Below is a small trained network, with its code and all its weights. Each question gives an input and a class and asks what happens when units are switched off, that is, made to give their printed mean instead of their output.

import numpy as np


def w(rows, s, z=0):
    codes = np.array(rows[::2]) - 128.0
    scale = np.full(codes.shape[1], s)
    scale[-1] = z or s
    return codes * scale


def f(y):
    return np.maximum(y, 0)


def log_softmax(a):
    a = a - a.max(-1, keepdims=True)
    return a - np.log(np.exp(a).sum(-1, keepdims=True))


def net(x, mask):
    res = np.array(x, float).reshape(1, 3) / 4 @ E
    y = f(res @ A[0][:, :-1].T + A[0][:, -1])
    res = res + np.where(mask, y, B[0][:, -1]) @ B[0][:, :-1]
    return log_softmax(res[-1] @ U[:, :-1].T + U[:, -1])


A, B = {}, {}
E = w([
[117,98,213,67,221,125,102,178,148,172],'x0',
[7,100,32,131,117,132,93,160,192,171],'x1',
[144,218,190,107,142,96,76,186,248,135],'x2',
],0.011)
A[0] = w([
[119,143,158,137,156,131,124,158,173,141,162],'N0',
[105,75,121,116,164,148,136,112,35,146,128],'N1',
[27,91,66,133,152,125,121,157,160,156,4],'N2',
[155,168,69,164,6,132,137,85,131,92,110],'N3',
[88,141,158,91,157,127,103,157,202,160,163],'N4',
[133,155,139,155,113,166,126,107,146,92,167],'N5',
[118,101,115,115,108,169,115,122,141,153,66],'N6',
[156,129,147,154,148,97,141,154,97,94,150],'N7',
],0.016,0.0025)
B[0] = w([
[104,104,134,156,170,156,171,152,236,111,191],'N0',
[122,178,114,151,9,104,130,110,78,106,226],'N1',
[152,154,230,80,18,169,115,89,135,191,237],'N2',
[122,115,80,179,165,54,154,154,9,36,251],'N3',
[163,104,80,130,249,150,109,127,253,134,230],'N4',
[105,70,131,72,146,161,125,120,25,180,160],'N5',
[125,136,93,118,101,118,151,94,102,138,156],'N6',
[71,115,84,124,87,156,102,117,194,175,172],'N7',
],0.012,0.019)
U = w([
[157,149,154,75,137,184,146,85,178,187,199],'0',
[133,170,103,164,85,65,195,94,22,79,153],'1',
[159,80,82,171,254,109,173,179,177,87,2],'2',
],0.0086,0.0024)

Each question gives the input, the list of numbers given to net, and the class t.
The units are the neurons (one row each of A and B). Each row of codes is followed by its name. A weight is (code - 128) times the scale printed after its matrix; where a second scale follows, it is the last column's (A, B and U).
mask holds one flag per neuron, in row order. A switched-off neuron (its flag False) gives its mean, the last column of its row in B, instead of its output. The means were averaged over made-up inputs and are rounded, as every weight is.
A unit's drop is (log p(t) with every unit on - log p(t) with that unit switched off) / (log p(t) with every unit on - log p(t) with every unit switched off).
k most important neurons: the k neurons with the biggest drops, biggest first
drop when u is switched off: that unit's drop, to one decimal
input [3,-1,5], class 2: most important neuron	[N2]
input [4,-5,0], class 0: 2 most important neurons	[N3; N4]
input [-5,1,6], class 2: 2 most important neurons	[N1; N2]
input [-2,3,3], class 0: 2 most important neurons	[N3; N2]
input [-5,8,4], class 0: 2 most important neurons	[N2; N1]
input [0,-8,4], class 0: 2 most important neurons	[N3; N4]
input [6,-8,-1], class 0: 2 most important neurons	[N3; N7]
input [0,8,2], class 0: drop when N2 is switched off	1.1
input [8,8,0], class 0: drop when N2 is switched off	7.4
input [2,5,1], class 0: drop when N2 is switched off	0.5
input [3,3,0], class 0: 2 most important neurons	[N3; N2]
